Below is a small trained network, with its code and all its weights. Each question gives an input and a class and asks what happens when units are switched off, that is, made to give their printed mean instead of their output.

import numpy as np


def w(rows, s, z=0):
    codes = np.array(rows[::2]) - 128.0
    scale = np.full(codes.shape[1], s)
    scale[-1] = z or s
    return codes * scale


def norm(h):
    return h / np.sqrt((h * h).mean(-1, keepdims=True) + 1e-5)


def f(y):
    return y / 2 * (1 + np.tanh(0.7978845608 * (y + 0.044715 * y**3)))


def log_softmax(a):
    a = a - a.max(-1, keepdims=True)
    return a - np.log(np.exp(a).sum(-1, keepdims=True))


def net(x, mask):
    res = np.array(x, float).reshape(1, 2) / 4 @ E
    u = 0
    for l in range(2):
        y = f(norm(res) @ A[l][:, :-1].T + A[l][:, -1])
        res = res + np.where(mask[u : u + 12], y, B[l][:, -1]) @ B[l][:, :-1]
        u += 12
    return log_softmax(norm(res)[-1] @ U[:, :-1].T + U[:, -1])


A, B = {}, {}
E = w([
[130,163,112,254,170,247,165,247,157,89,105,179],'x0',
[133,65,104,122,249,114,37,60,102,150,20,103],'x1',
],0.0063)
A[0] = w([
[64,227,167,81,179,87,136,150,77,220,120,170,94],'0.n1',
[145,68,169,84,155,135,207,101,161,199,75,149,89],'0.n2',
[156,128,162,62,43,16,98,85,46,159,233,116,62],'0.n3',
[212,154,106,134,141,146,94,229,126,254,126,163,64],'0.n4',
[162,77,151,100,192,91,104,74,142,153,106,170,90],'0.n5',
[88,94,204,22,100,10,153,134,154,153,169,90,4],'0.n6',
[152,173,103,188,131,25,111,100,207,94,136,109,64],'0.n7',
[59,103,83,135,123,206,212,156,156,126,182,119,113],'0.n8',
[130,177,153,165,55,219,209,224,172,60,171,188,74],'0.n9',
[147,132,132,133,94,138,103,87,147,169,132,158,73],'0.n10',
[80,231,187,41,74,81,163,36,112,173,122,85,83],'0.n11',
[195,67,172,127,87,120,110,76,57,129,97,151,30],'0.n12',
],0.006,0.0044)
B[0] = w([
[187,124,133,129,130,141,94,139,158,93,23,111,127],'0.n1',
[112,137,120,131,165,123,153,130,173,141,185,108,132],'0.n2',
[175,67,13,140,85,71,168,114,166,184,66,193,245],'0.n3',
[160,103,141,100,62,43,151,109,153,74,118,154,139],'0.n4',
[130,190,153,137,148,82,131,111,82,83,142,130,173],'0.n5',
[138,81,101,126,92,84,139,123,143,144,128,122,207],'0.n6',
[166,140,107,149,121,130,141,161,107,173,73,87,119],'0.n7',
[159,159,112,114,131,90,128,191,160,58,128,126,175],'0.n8',
[160,189,252,156,116,182,155,161,60,79,89,1,255],'0.n9',
[167,118,139,109,99,185,111,136,136,133,54,102,122],'0.n10',
[135,85,70,162,117,143,93,93,190,124,95,210,216],'0.n11',
[108,107,177,146,114,138,133,177,170,156,74,107,137],'0.n12',
],0.0086,0.0093)
A[1] = w([
[123,93,152,168,179,91,108,132,136,96,107,108,85],'1.n1',
[115,41,84,89,87,114,190,76,159,221,141,132,40],'1.n2',
[147,207,185,129,93,204,211,255,97,125,118,121,110],'1.n3',
[131,163,160,86,165,133,84,101,127,101,97,11,62],'1.n4',
[172,90,89,75,90,104,145,112,170,114,148,86,207],'1.n5',
[163,174,199,158,92,199,167,219,180,118,162,118,146],'1.n6',
[92,175,164,134,127,106,153,118,114,161,115,95,7],'1.n7',
[148,194,202,161,73,170,176,222,147,94,129,114,183],'1.n8',
[63,151,205,117,174,119,64,46,103,148,179,43,72],'1.n9',
[113,86,103,70,43,106,81,117,106,169,133,118,5],'1.n10',
[55,139,132,152,148,124,131,142,165,89,156,235,43],'1.n11',
[116,153,103,178,152,202,116,171,118,109,151,185,130],'1.n12',
],0.0087,0.0021)
B[1] = w([
[96,143,129,77,96,172,172,140,161,138,175,154,163],'1.n1',
[189,74,51,103,115,138,150,62,192,153,71,156,211],'1.n2',
[2,67,82,185,122,79,209,208,69,94,161,135,252],'1.n3',
[121,137,96,126,105,153,150,135,84,162,151,156,185],'1.n4',
[75,70,146,164,197,97,89,93,166,105,153,66,175],'1.n5',
[58,88,85,198,144,143,148,186,69,73,186,18,225],'1.n6',
[92,92,118,140,187,143,119,131,136,148,100,195,136],'1.n7',
[73,88,125,182,163,107,189,154,106,101,172,41,249],'1.n8',
[146,104,147,127,105,168,168,143,62,124,99,114,162],'1.n9',
[137,92,130,138,125,106,128,82,193,95,157,87,163],'1.n10',
[132,156,101,122,157,127,89,117,160,119,136,117,129],'1.n11',
[151,147,164,144,73,49,88,135,194,121,168,131,152],'1.n12',
],0.0093,0.013)
U = w([
[208,165,202,100,66,117,44,163,119,136,99,89,50],'0',
[38,94,121,194,134,102,162,225,125,94,168,46,193],'1',
[102,134,125,75,160,202,163,117,6,189,98,182,111],'2',
[159,25,69,104,113,80,109,63,195,183,69,125,202],'3',
[116,211,148,114,149,120,22,156,245,128,191,200,139],'4',
[120,157,178,116,137,102,83,166,144,194,90,101,3],'5',
],0.013,0.0054)

Each question gives the input, the list of numbers given to net, and the class t.
The units are the neurons (one row each of A and B). Each row of codes is followed by its name. A weight is (code - 128) times the scale printed after its matrix; where a second scale follows, it is the last column's (A, B and U).
mask holds one flag per neuron, layer by layer. A switched-off neuron (its flag False) gives its mean, the last column of its row in B, instead of its output. The means were averaged over made-up inputs and are rounded, as every weight is.
A unit's drop is (log p(t) with every unit on - log p(t) with that unit switched off) / (log p(t) with every unit on - log p(t) with every unit switched off).
unit that matters most: the unit with the biggest drop
k most important neurons: the k neurons with the biggest drops, biggest first
k most important neurons of layer l: the k neurons of layer l with the biggest drops, biggest first
drop when u is switched off: that unit's drop, to one decimal
input [0,1], class 2: 2 most important neurons -> [0.n11; 0.n9]
input [1,3], class 2: 2 most important neurons of layer 0 -> [0.n11; 0.n3]
input [7,7], class 4: most important neuron of layer 0 -> [0.n9]
input [4,8], class 2: 3 most important neurons of layer 0 -> [0.n11; 0.n8; 0.n3]
input [0,4], class 2: 2 most important neurons of layer 0 -> [0.n3; 0.n9]
input [-4,7], class 2: 3 most important neurons -> [0.n3; 0.n5; 0.n6]
input [5,4], class 4: 2 most important neurons -> [0.n9; 1.n3]
input [-3,5], class 2: 4 most important neurons -> [0.n3; 0.n5; 0.n6; 0.n11]
input [-3,6], class 2: 2 most important neurons -> [0.n3; 0.n5]
input [2,6], class 2: 2 most important neurons of layer 0 -> [0.n11; 0.n3]
input [0,0], class 0: 4 most important neurons -> [0.n9; 0.n3; 0.n6; 0.n8]
input [6,7], class 4: 3 most important neurons -> [0.n9; 0.n3; 1.n3]
input [2,2], class 4: 4 most important neurons -> [0.n9; 0.n3; 0.n6; 1.n3]
input [-4,5], class 3: unit that matters most -> 0.n9
input [-1,4], class 2: 2 most important neurons of layer 0 -> [0.n3; 0.n9]
input [4,6], class 4: 3 most important neurons of layer 1 -> [1.n3; 1.n8; 1.n6]
input [4,4], class 4: drop when 0.n9 is switched off -> 1.0
input [-2,8], class 2: drop when 0.n3 is switched off -> 0.2
input [-7,-3], class 3: drop when 0.n3 is switched off -> 0.0
